How the nodes are linked:
z973: λ>z706, φ>z891, δ>z945, γ>z18, ψ>z332
z319: λ>z500, φ>z938, δ>z434, γ>z259, ψ>z970
z769: λ>z423, φ>z327, δ>z40, γ>z607, ψ>z403
z753: λ>z216, φ>z878, δ>z319, γ>z25, ψ>z26
z931: λ>z903, φ>z960, δ>z936, γ>z404, ψ>z237
z259: λ>z528, φ>z645, δ>z114, γ>z283, ψ>z319
z670: λ>z774, φ>z425, δ>z981, γ>z380, ψ>z192
z338: λ>z947, φ>z936, δ>z471, γ>z37, ψ>z184
z607: λ>z332, φ>z110, δ>z705, γ>z891, ψ>z769
z200: λ>z444, φ>z416, δ>z327, γ>z638, ψ>z114
z260: λ>z40, φ>z638, δ>z607, γ>z297, ψ>z444
z891: λ>z973, φ>z381, δ>z410, γ>z594, ψ>z607
z423: λ>z416, φ>z769, δ>z148, γ>z332, ψ>z711
z192: λ>z279, φ>z18, δ>z719, γ>z670, ψ>z706
z381: λ>z891, φ>z535, δ>z530, γ>z262, ψ>z110
z818: λ>z831, φ>z774, δ>z89, γ>z237, ψ>z530
z216: λ>z199, φ>z753, δ>z500, γ>z434, ψ>z531
z444: λ>z796, φ>z200, δ>z769, γ>z260, ψ>z562
z562: λ>z793, φ>z114, δ>z403, γ>z444, ψ>z633
z434: λ>z633, φ>z25, δ>z528, γ>z114, ψ>z216
z535: λ>z381, φ>z945, δ>z279, γ>z719, ψ>z543
z747: λ>z521, φ>z765, δ>z161, γ>z87, ψ>z554
z207: λ>z543, φ>z705, δ>z706, γ>z945, ψ>z148
z570: λ>z184, φ>z363, δ>z903, γ>z936, ψ>z89
z112: λ>z37, φ>z984, δ>z678, γ>z979, ψ>z936
z796: λ>z360, φ>z444, δ>z423, γ>z40, ψ>z793
z380: λ>z593, φ>z184, δ>z982, γ>z947, ψ>z670
z261: λ>z940, φ>z671, δ>z405, γ>z303, ψ>z482
z482: λ>z404, φ>z768, δ>z984, γ>z261, ψ>z960
z768: λ>z482, φ>z37, δ>z785, γ>z671, ψ>z947
z189: λ>z554, φ>z129, δ>z84, γ>z765, ψ>z681
z89: λ>z425, φ>z69, δ>z589, γ>z570, ψ>z594
z698: λ>z403, φ>z283, δ>z444, γ>z327, ψ>z528
z596: λ>z114, φ>z711, δ>z283, γ>z416, ψ>z25
z26: λ>z531, φ>z521, δ>z970, γ>z753, ψ>z979
z114: λ>z562, φ>z596, δ>z698, γ>z200, ψ>z434
z161: λ>z245, φ>z199, δ>z878, γ>z382, ψ>z303
z940: λ>z678, φ>z261, δ>z979, γ>z153, ψ>z404
z153: λ>z129, φ>z303, δ>z26, γ>z245, ψ>z940
z947: λ>z960, φ>z338, δ>z201, γ>z768, ψ>z380
z429: λ>z162, φ>z528, δ>z793, γ>z403, ψ>z87
z327: λ>z769, φ>z35, δ>z260, γ>z110, ψ>z698
z416: λ>z200, φ>z423, δ>z35, γ>z442, ψ>z596
z677: λ>z671, φ>z979, δ>z189, γ>z531, ψ>z37
z528: λ>z429, φ>z259, δ>z562, γ>z698, ψ>z500
z984: λ>z112, φ>z785, δ>z940, γ>z405, ψ>z887
z705: λ>z207, φ>z297, δ>z973, γ>z410, ψ>z40
z500: λ>z87, φ>z319, δ>z633, γ>z528, ψ>z765
z678: λ>z681, φ>z940, δ>z677, γ>z129, ψ>z493
z531: λ>z84, φ>z26, δ>z765, γ>z216, ψ>z677
z594: λ>z18, φ>z262, δ>z831, γ>z89, ψ>z891
z719: λ>z262, φ>z481, δ>z774, γ>z981, ψ>z535
z681: λ>z785, φ>z678, δ>z671, γ>z189, ψ>z471
z981: λ>z69, φ>z723, δ>z593, γ>z982, ψ>z719
z40: λ>z148, φ>z260, δ>z332, γ>z705, ψ>z796
z785: λ>z984, φ>z681, δ>z261, γ>z554, ψ>z201
z589: λ>z723, φ>z237, δ>z184, γ>z903, ψ>z831
z184: λ>z380, φ>z570, δ>z654, γ>z338, ψ>z425
z110: λ>z607, φ>z543, δ>z297, γ>z381, ψ>z327
z938: λ>z319, φ>z382, δ>z25, γ>z645, ψ>z245
z199: λ>z161, φ>z216, δ>z87, γ>z633, ψ>z84
z201: λ>z887, φ>z471, δ>z482, γ>z785, ψ>z982
z303: λ>z153, φ>z84, δ>z521, γ>z161, ψ>z261
z245: λ>z970, φ>z161, δ>z753, γ>z938, ψ>z153
z425: λ>z670, φ>z89, δ>z723, γ>z184, ψ>z18
z960: λ>z931, φ>z947, δ>z887, γ>z482, ψ>z593
z363: λ>z570, φ>z982, δ>z931, γ>z887, ψ>z69
z723: λ>z981, φ>z589, δ>z380, γ>z654, ψ>z481
z84: λ>z303, φ>z531, δ>z747, γ>z199, ψ>z671
z237: λ>z589, φ>z593, δ>z570, γ>z931, ψ>z818
z283: λ>z698, φ>z360, δ>z200, γ>z35, ψ>z259
z903: λ>z654, φ>z931, δ>z338, γ>z493, ψ>z589
z979: λ>z677, φ>z405, δ>z129, γ>z26, ψ>z112
z878: λ>z753, φ>z87, δ>z938, γ>z162, ψ>z521
z129: λ>z189, φ>z153, δ>z531, γ>z970, ψ>z678
z633: λ>z382, φ>z434, δ>z429, γ>z562, ψ>z199
z706: λ>z574, φ>z973, δ>z535, γ>z192, ψ>z442
z936: λ>z338, φ>z887, δ>z493, γ>z112, ψ>z570
z481: λ>z719, φ>z831, δ>z670, γ>z723, ψ>z945
z442: λ>z638, φ>z332, δ>z543, γ>z706, ψ>z416
z410: λ>z945, φ>z530, δ>z18, γ>z831, ψ>z705
z671: λ>z261, φ>z677, δ>z554, γ>z84, ψ>z768
z831: λ>z481, φ>z818, δ>z425, γ>z589, ψ>z410
z262: λ>z594, φ>z719, δ>z818, γ>z69, ψ>z381
z493: λ>z471, φ>z404, δ>z37, γ>z678, ψ>z903
z404: λ>z493, φ>z482, δ>z112, γ>z940, ψ>z931
z162: λ>z25, φ>z429, δ>z645, γ>z711, ψ>z878
z970: λ>z765, φ>z245, δ>z216, γ>z319, ψ>z129
z765: λ>z747, φ>z970, δ>z199, γ>z500, ψ>z189
z403: λ>z711, φ>z698, δ>z796, γ>z769, ψ>z429
z593: λ>z237, φ>z380, δ>z363, γ>z960, ψ>z774
z521: λ>z26, φ>z747, δ>z245, γ>z878, ψ>z405
z945: λ>z535, φ>z410, δ>z192, γ>z481, ψ>z207
z382: λ>z938, φ>z633, δ>z162, γ>z793, ψ>z161
z793: λ>z645, φ>z562, δ>z711, γ>z796, ψ>z382
z360: λ>z283, φ>z796, δ>z416, γ>z148, ψ>z645
z35: λ>z327, φ>z148, δ>z638, γ>z543, ψ>z283
z69: λ>z89, φ>z981, δ>z237, γ>z363, ψ>z262
z774: λ>z818, φ>z670, δ>z69, γ>z593, ψ>z279
z405: λ>z979, φ>z554, δ>z153, γ>z521, ψ>z984
z25: λ>z434, φ>z162, δ>z259, γ>z596, ψ>z753
z638: λ>z260, φ>z442, δ>z110, γ>z574, ψ>z200
z279: λ>z530, φ>z192, δ>z262, γ>z774, ψ>z574
z148: λ>z35, φ>z40, δ>z442, γ>z207, ψ>z360
z297: λ>z705, φ>z574, δ>z891, γ>z530, ψ>z260
z471: λ>z201, φ>z493, δ>z768, γ>z681, ψ>z654
z18: λ>z192, φ>z594, δ>z481, γ>z425, ψ>z973
z543: λ>z110, φ>z207, δ>z574, γ>z535, ψ>z35
z711: λ>z596, φ>z403, δ>z360, γ>z423, ψ>z162
z574: λ>z297, φ>z706, δ>z381, γ>z279, ψ>z638
z645: λ>z259, φ>z793, δ>z596, γ>z360, ψ>z938
z332: λ>z442, φ>z607, δ>z207, γ>z973, ψ>z423
z982: λ>z363, φ>z654, δ>z960, γ>z201, ψ>z981
z530: λ>z410, φ>z279, δ>z594, γ>z818, ψ>z297
z87: λ>z878, φ>z500, δ>z382, γ>z429, ψ>z747
z554: λ>z405, φ>z189, δ>z303, γ>z747, ψ>z785
z654: λ>z982, φ>z903, δ>z947, γ>z471, ψ>z723
z887: λ>z936, φ>z201, δ>z404, γ>z984, ψ>z363
z37: λ>z768, φ>z112, δ>z681, γ>z677, ψ>z338

The rows follow the links: the fewer symbols apart two nodes are, the more alike their rows tend to be.

Name the node of each row.
(-46, 82, 69, -40, -44, -27, -32, -27, 12, 3, 65, 49, -55, 54, 0, 13, -12, -1, -74, -18, -16, -104, 68, -3, 96, -68, 76, -46, 25, -27, 24, -18, -25, 5, 57, -2, -44, -3, 21, 19, -28, 23, -20, -59, 49, 20, 54, -21, -59, -112, -13, 57, 64, 139, -56, -12, -73, -60) -> z706
(52, -80, -61, 37, 46, 12, 18, 36, -9, -20, -56, -30, 50, -73, -9, -15, 17, 15, 67, 17, 15, 89, -68, -3, -106, 73, -76, 65, 1, 42, -15, 36, 26, 11, -50, 5, 36, -2, -5, -25, 29, -27, 29, 55, -32, -17, -48, 34, 63, 115, 15, -72, -54, -134, 76, 4, 68, 55) -> z677
(-30, 78, 73, -41, -38, -44, -53, -10, 16, -24, 70, 73, -63, 20, -17, 14, -8, 23, -78, -11, -14, -112, 59, -15, 69, -46, 70, -11, 67, 4, 39, 15, -24, 30, 65, 8, -48, -14, 50, 0, -24, 16, -2, -61, 77, 21, 60, 7, -49, -97, -4, 33, 76, 135, -15, -29, -81, -61) -> z530
(-57, 71, 53, -31, -43, 4, -1, -43, 5, 36, 42, 4, -39, 88, 21, 11, -19, -30, -56, -21, -13, -67, 64, 10, 111, -77, 72, -86, -34, -59, 2, -57, -23, -29, 36, -10, -28, 11, -12, 40, -26, 31, -40, -47, 6, 13, 36, -54, -63, -109, -17, 79, 38, 120, -99, 12, -55, -50) -> z638
(-5, 62, 66, -37, -24, -63, -68, 12, 18, -51, 65, 93, -60, -26, -38, 12, -3, 44, -65, -2, -8, -106, 41, -27, 27, -17, 47, 35, 105, 38, 49, 54, -20, 54, 65, 20, -47, -23, 71, -24, -17, 0, 21, -54, 98, 18, 57, 42, -27, -64, 6, -3, 75, 106, 43, -42, -74, -52) -> z831
(16, -71, -70, 38, 32, 57, 63, -3, -18, 40, -71, -86, 63, 5, 29, -11, 4, -33, 73, 7, 9, 112, -51, 19, -47, 32, -59, -15, -89, -22, -47, -36, 21, -43, -67, -16, 51, 17, -63, 14, 20, -5, -12, 59, -90, -21, -60, -28, 36, 80, 1, -14, -76, -122, -15, 40, 79, 57) -> z161
(-15, -39, -51, 29, 12, 67, 72, -26, -18, 68, -56, -95, 50, 58, 45, -10, -5, -57, 51, -2, 4, 90, -21, 32, 10, -8, -27, -68, -122, -59, -50, -72, 10, -65, -56, -25, 42, 27, -80, 37, 8, 10, -38, 41, -99, -17, -50, -62, 8, 31, -11, 29, -69, -69, -75, 49, 56, 38) -> z382
(-57, 60, 37, -22, -39, 22, 18, -49, 1, 49, 29, -19, -26, 100, 28, 9, -20, -41, -43, -20, -15, -46, 58, 17, 111, -77, 62, -98, -60, -72, -10, -73, -21, -41, 20, -16, -18, 13, -30, 47, -23, 32, -46, -35, -15, 9, 23, -67, -61, -99, -18, 85, 22, 98, -112, 20, -38, -40) -> z327
(-58, 53, 34, -21, -37, 28, 22, -48, -2, 57, 24, -24, -20, 103, 31, 6, -18, -48, -34, -21, -11, -35, 53, 17, 109, -75, 59, -101, -73, -75, -16, -78, -17, -47, 17, -19, -14, 17, -38, 48, -22, 35, -50, -28, -27, 6, 16, -70, -57, -94, -20, 83, 14, 90, -114, 26, -31, -35) -> z423
(58, -54, -29, 20, 39, -28, -25, 49, 2, -59, -24, 26, 17, -104, -34, -8, 16, 46, 35, 21, 13, 32, -51, -21, -110, 75, -58, 105, 74, 75, 15, 79, 18, 49, -14, 20, 11, -15, 42, -51, 23, -32, 51, 28, 30, -8, -17, 71, 57, 93, 20, -87, -12, -88, 116, -27, 29, 33) -> z493
(-49, 81, 64, -37, -44, -14, -19, -34, 10, 17, 56, 32, -50, 69, 7, 12, -16, -12, -67, -19, -17, -91, 67, 3, 105, -72, 77, -64, 4, -41, 16, -35, -28, -7, 50, -5, -40, 1, 8, 28, -27, 27, -26, -54, 33, 17, 48, -35, -63, -113, -12, 69, 54, 135, -75, -4, -67, -57) -> z207
(11, 42, 51, -29, -12, -69, -74, 24, 19, -66, 54, 97, -50, -54, -42, 8, 5, 56, -53, 4, -5, -94, 24, -30, -7, 7, 30, 66, 122, 59, 50, 72, -11, 65, 57, 25, -40, -25, 79, -37, -9, -10, 36, -42, 101, 17, 50, 61, -10, -33, 10, -27, 68, 73, 73, -49, -60, -38) -> z89
(-27, -21, -38, 20, -1, 67, 69, -35, -16, 75, -41, -93, 41, 77, 47, -5, -10, -65, 37, -9, 1, 71, -7, 33, 37, -25, -8, -86, -126, -71, -48, -86, 5, -69, -44, -27, 32, 25, -80, 46, 2, 18, -46, 26, -95, -11, -39, -72, -11, -1, -15, 48, -56, -39, -96, 49, 44, 24) -> z162
(32, -81, -74, 40, 41, 44, 51, 12, -17, 22, -66, -72, 62, -21, 18, -15, 10, -21, 76, 11, 14, 114, -59, 14, -71, 49, -69, 13, -64, 0, -36, -9, 26, -28, -64, -11, 49, 12, -47, 0, 26, -15, 3, 62, -75, -20, -61, -4, 49, 100, 8, -34, -75, -136, 18, 28, 80, 62) -> z521
(38, -82, -71, 43, 43, 37, 44, 18, -13, 11, -68, -62, 60, -37, 10, -15, 11, -11, 76, 14, 16, 108, -65, 11, -84, 59, -73, 29, -47, 11, -32, 3, 25, -17, -63, -6, 48, 8, -36, -10, 29, -19, 10, 62, -65, -21, -58, 7, 53, 107, 8, -49, -68, -138, 33, 21, 79, 62) -> z84
(57, -73, -56, 31, 44, 1, 8, 41, -7, -32, -47, -12, 42, -85, -16, -10, 18, 25, 60, 21, 15, 74, -64, -8, -113, 76, -72, 81, 24, 56, -7, 52, 26, 24, -39, 11, 31, -9, 8, -37, 28, -30, 38, 48, -15, -14, -40, 51, 66, 110, 19, -76, -40, -123, 94, -8, 56, 51) -> z678
(-24, -26, -40, 21, 2, 68, 70, -34, -17, 72, -43, -93, 42, 73, 47, -6, -11, -61, 41, -8, -1, 76, -11, 33, 31, -22, -14, -81, -125, -67, -49, -83, 7, -69, -50, -29, 34, 28, -81, 44, 3, 15, -44, 33, -97, -14, -41, -72, -4, 11, -14, 42, -59, -47, -92, 52, 48, 29) -> z25
(-25, 74, 71, -40, -35, -51, -56, -5, 16, -32, 70, 80, -63, 8, -23, 14, -5, 27, -75, -9, -15, -114, 57, -18, 60, -42, 67, 1, 78, 13, 42, 22, -21, 36, 66, 12, -47, -13, 55, -5, -21, 10, 4, -60, 83, 22, 62, 14, -44, -91, -2, 25, 76, 129, 1, -32, -78, -61) -> z192
(3, 49, 59, -32, -15, -67, -73, 20, 18, -60, 59, 97, -54, -45, -42, 10, 4, 53, -59, 2, -7, -99, 31, -28, 6, -2, 39, 53, 116, 51, 49, 65, -15, 61, 61, 23, -44, -23, 77, -31, -14, -7, 29, -46, 99, 18, 52, 53, -15, -44, 10, -17, 71, 86, 60, -49, -66, -45) -> z670
(16, 38, 47, -25, -11, -68, -73, 27, 18, -67, 53, 96, -48, -61, -45, 8, 6, 58, -50, 4, -6, -88, 20, -33, -15, 11, 24, 71, 123, 62, 52, 74, -11, 64, 54, 24, -39, -24, 78, -39, -8, -11, 37, -41, 99, 14, 49, 64, -4, -27, 11, -32, 67, 66, 78, -50, -57, -36) -> z69
(51, -80, -65, 37, 45, 16, 22, 33, -10, -15, -58, -35, 52, -67, -7, -14, 18, 11, 69, 19, 15, 93, -67, -1, -104, 71, -78, 61, -5, 36, -18, 32, 26, 6, -51, 4, 38, 0, -10, -26, 26, -26, 27, 57, -37, -18, -48, 34, 65, 115, 14, -68, -56, -134, 73, 3, 69, 60) -> z979
(-10, 67, 68, -38, -29, -60, -64, 6, 19, -44, 67, 89, -61, -16, -30, 15, -4, 40, -70, -5, -10, -110, 47, -24, 36, -26, 55, 26, 96, 27, 48, 45, -21, 48, 65, 18, -48, -20, 69, -18, -19, 4, 15, -55, 94, 19, 60, 33, -32, -73, 1, 7, 75, 114, 25, -39, -75, -54) -> z719
(-53, 25, 3, -2, -26, 50, 49, -50, -7, 72, -6, -61, 6, 103, 45, 4, -20, -59, -7, -18, -7, 10, 32, 28, 89, -62, 33, -109, -109, -84, -32, -91, -9, -63, -12, -26, 6, 23, -65, 53, -15, 31, -52, -9, -64, 0, -8, -82, -42, -59, -20, 76, -19, 41, -124, 40, -1, -10) -> z403

Each walk starts at a row. The symbols on each line, taken left to right, move it on to the next node.
Each answer is a row, close to the row of the node it stands for.
start (-56, 50, 27, -16, -35, 32, 27, -48, -2, 61, 15, -35, -13, 106, 37, 6, -18, -52, -32, -20, -13, -25, 48, 20, 106, -72, 53, -105, -81, -78, -21, -81, -17, -51, 8, -22, -10, 17, -46, 50, -20, 31, -52, -26, -39, 5, 12, -74, -55, -89, -21, 83, 6, 77, -121, 30, -25, -29)
ψ γ φ δ λ δ λ δ: (-54, 75, 58, -33, -43, -1, -6, -41, 8, 33, 49, 15, -40, 85, 15, 11, -18, -22, -61, -20, -16, -77, 64, 8, 109, -77, 75, -78, -23, -53, 6, -50, -24, -21, 39, -9, -35, 5, -7, 34, -27, 31, -35, -50, 14, 14, 39, -49, -63, -113, -17, 75, 44, 124, -91, 6, -60, -52)
ψ ψ λ ψ ψ φ ψ δ γ: (-10, -44, -52, 29, 13, 68, 74, -22, -19, 66, -56, -94, 52, 52, 40, -10, -6, -55, 54, -3, 4, 93, -26, 29, 5, -6, -31, -63, -119, -56, -51, -71, 11, -64, -60, -23, 41, 25, -81, 36, 10, 7, -35, 42, -99, -16, -51, -58, 10, 37, -10, 25, -68, -77, -70, 48, 63, 40)
start (-47, 12, -9, 5, -18, 59, 57, -47, -11, 74, -16, -72, 14, 99, 47, -3, -14, -65, 6, -16, -6, 29, 22, 30, 79, -51, 24, -104, -117, -82, -40, -93, -6, -66, -23, -25, 15, 25, -71, 54, -7, 27, -52, 5, -77, -5, -16, -81, -34, -43, -19, 70, -30, 18, -121, 45, 12, 0)
φ δ φ φ φ δ γ: (-54, 76, 57, -32, -45, -5, -8, -37, 9, 28, 50, 17, -43, 82, 13, 9, -18, -22, -62, -22, -16, -83, 64, 6, 110, -76, 76, -75, -17, -51, 8, -46, -25, -15, 42, -7, -34, 6, -4, 33, -26, 29, -35, -50, 18, 15, 43, -45, -66, -113, -16, 74, 46, 127, -85, 3, -61, -53)
λ γ φ φ γ: (-15, 70, 71, -38, -30, -57, -64, 3, 18, -41, 70, 89, -61, -11, -30, 14, -2, 37, -72, -6, -11, -113, 51, -20, 44, -27, 57, 18, 92, 24, 46, 37, -21, 46, 67, 16, -49, -18, 65, -15, -19, 7, 15, -57, 90, 20, 57, 29, -35, -78, 1, 10, 77, 119, 20, -39, -77, -56)
start (57, -35, -14, 7, 29, -44, -40, 49, 6, -68, -6, 51, 3, -108, -41, -4, 17, 56, 16, 18, 11, 3, -39, -27, -98, 67, -43, 108, 97, 82, 29, 89, 14, 58, 3, 26, -1, -20, 55, -54, 15, -32, 54, 15, 54, -1, -3, 81, 48, 73, 19, -81, 7, -56, 123, -37, 9, 19)
ψ γ φ δ λ δ λ δ: (60, -67, -47, 29, 43, -10, -3, 44, -4, -41, -39, 1, 36, -92, -24, -9, 18, 33, 52, 21, 15, 63, -63, -12, -112, 77, -69, 89, 43, 64, 2, 62, 24, 30, -28, 14, 25, -11, 20, -42, 26, -31, 43, 42, 2, -11, -31, 60, 64, 106, 21, -81, -31, -113, 103, -15, 49, 44)
λ φ γ λ λ ψ ψ γ δ γ: (47, -83, -67, 41, 44, 25, 31, 27, -12, -4, -63, -44, 56, -54, 2, -12, 14, 2, 74, 18, 15, 100, -67, 5, -98, 68, -76, 50, -23, 26, -24, 19, 25, -4, -55, -2, 42, 3, -22, -20, 28, -23, 18, 58, -50, -19, -53, 21, 61, 113, 9, -61, -61, -138, 58, 12, 73, 60)
start (52, -78, -61, 34, 45, 8, 15, 36, -9, -21, -53, -27, 50, -75, -11, -13, 17, 18, 64, 19, 16, 86, -67, -4, -107, 74, -76, 69, 10, 45, -12, 41, 26, 13, -45, 6, 38, -1, -4, -29, 26, -29, 32, 54, -26, -16, -45, 42, 65, 116, 15, -74, -50, -131, 80, 0, 65, 56)
φ φ λ δ ψ λ: (59, -71, -52, 29, 44, -7, -3, 42, -7, -39, -43, -3, 39, -91, -20, -12, 20, 33, 55, 20, 16, 65, -64, -10, -112, 78, -70, 87, 38, 62, -1, 59, 24, 27, -35, 13, 28, -8, 15, -40, 27, -29, 40, 44, -5, -12, -35, 55, 66, 111, 17, -81, -36, -119, 99, -12, 52, 48)
ψ λ δ δ γ δ γ ψ: (44, -82, -68, 41, 44, 29, 33, 26, -13, 1, -64, -52, 57, -53, 4, -14, 12, 0, 74, 17, 15, 103, -68, 6, -96, 64, -76, 46, -29, 26, -25, 18, 25, -6, -55, -3, 43, 6, -26, -17, 27, -23, 18, 60, -53, -20, -55, 19, 59, 112, 10, -56, -64, -138, 50, 16, 74, 61)
start (-30, -18, -33, 16, -4, 67, 69, -39, -14, 73, -38, -91, 38, 80, 46, -6, -10, -64, 32, -10, 2, 66, -1, 32, 43, -31, -3, -89, -128, -76, -47, -87, 2, -69, -44, -28, 30, 27, -81, 47, 0, 20, -46, 24, -93, -11, -37, -75, -13, -5, -18, 51, -52, -29, -101, 47, 40, 22)
γ ψ ψ λ φ ψ: (29, -78, -73, 40, 37, 48, 53, 8, -17, 25, -69, -75, 63, -17, 19, -15, 7, -25, 77, 11, 14, 112, -60, 15, -67, 47, -68, 8, -68, -3, -40, -17, 24, -32, -65, -10, 49, 13, -49, 2, 24, -11, 0, 62, -77, -20, -60, -10, 48, 96, 4, -30, -73, -130, 9, 30, 78, 62)
λ λ γ ψ φ ψ: (48, -81, -65, 38, 46, 19, 24, 32, -11, -11, -57, -37, 53, -65, -3, -13, 15, 8, 70, 19, 17, 97, -66, 2, -101, 69, -76, 58, -10, 34, -19, 29, 24, 3, -53, 2, 40, 2, -16, -24, 26, -24, 24, 56, -39, -18, -49, 29, 62, 113, 14, -65, -58, -137, 65, 8, 70, 58)
start (14, -68, -66, 40, 29, 59, 67, -6, -17, 44, -67, -89, 61, 12, 30, -12, 3, -39, 69, 7, 11, 113, -50, 25, -42, 28, -54, -21, -95, -26, -45, -40, 22, -47, -65, -17, 48, 19, -66, 15, 19, -3, -15, 55, -93, -19, -61, -31, 33, 77, -3, -11, -76, -116, -25, 41, 77, 55)
γ δ ψ δ γ γ: (-58, 41, 18, -13, -33, 39, 35, -51, -4, 64, 11, -43, -8, 106, 40, 3, -17, -53, -21, -20, -8, -14, 43, 25, 104, -70, 46, -108, -91, -82, -23, -87, -13, -56, 1, -22, -6, 19, -51, 51, -18, 30, -52, -19, -45, 4, 6, -79, -51, -80, -19, 82, 0, 66, -123, 36, -15, -25)
ψ ψ ψ δ γ γ φ φ: (-54, 29, 6, -6, -27, 48, 45, -50, -9, 71, -1, -58, 2, 104, 44, 3, -18, -59, -9, -18, -10, 4, 36, 26, 93, -64, 39, -109, -103, -82, -30, -89, -11, -64, -8, -25, 3, 23, -61, 53, -14, 30, -53, -11, -60, -1, -4, -81, -47, -65, -20, 78, -13, 47, -124, 40, -4, -15)
start (-56, 45, 21, -13, -34, 36, 33, -50, -6, 64, 13, -40, -9, 106, 38, 5, -17, -52, -26, -19, -12, -19, 45, 22, 104, -71, 49, -109, -83, -79, -22, -84, -14, -54, 5, -23, -7, 19, -50, 51, -19, 32, -51, -21, -41, 4, 9, -77, -54, -83, -20, 81, 3, 73, -122, 31, -20, -24)
λ γ φ φ γ: (-48, 83, 66, -39, -45, -24, -28, -30, 12, 6, 63, 42, -56, 58, -2, 12, -16, -4, -72, -17, -15, -98, 68, -3, 99, -68, 77, -51, 18, -30, 21, -21, -26, -1, 53, -2, -42, -3, 21, 20, -27, 24, -22, -58, 45, 17, 52, -25, -60, -112, -13, 60, 61, 136, -59, -10, -74, -60)
δ ψ δ γ λ ψ ψ: (-57, 69, 49, -27, -44, 10, 8, -46, 4, 42, 38, -4, -33, 96, 26, 10, -19, -34, -51, -21, -14, -59, 61, 14, 112, -76, 67, -90, -45, -64, -2, -64, -25, -32, 30, -15, -24, 9, -22, 42, -26, 31, -42, -40, -4, 10, 32, -58, -64, -108, -18, 81, 32, 113, -107, 17, -50, -43)
start (-2, -58, -63, 35, 20, 66, 71, -15, -19, 58, -63, -95, 59, 35, 36, -14, 0, -47, 64, 0, 7, 105, -37, 27, -15, 11, -42, -46, -112, -44, -50, -59, 16, -60, -64, -22, 46, 22, -74, 29, 17, 3, -27, 51, -100, -18, -56, -48, 21, 56, -6, 12, -75, -95, -51, 48, 68, 46)
φ ψ λ λ φ ψ φ γ: (25, -75, -70, 41, 36, 49, 56, 6, -18, 28, -69, -77, 65, -11, 23, -13, 6, -25, 77, 9, 13, 112, -59, 18, -62, 42, -67, 3, -75, -9, -41, -21, 24, -34, -66, -12, 49, 14, -53, 4, 25, -11, -2, 62, -82, -21, -60, -14, 46, 92, 3, -30, -76, -129, 2, 31, 80, 61)
λ ψ γ δ φ ψ λ φ λ: (41, -82, -70, 41, 42, 33, 39, 20, -16, 7, -65, -58, 60, -43, 8, -13, 13, -7, 74, 14, 15, 106, -63, 10, -88, 60, -75, 35, -39, 18, -32, 8, 25, -16, -62, -4, 46, 7, -34, -12, 28, -22, 13, 60, -62, -20, -58, 9, 57, 110, 9, -50, -68, -142, 40, 19, 77, 63)
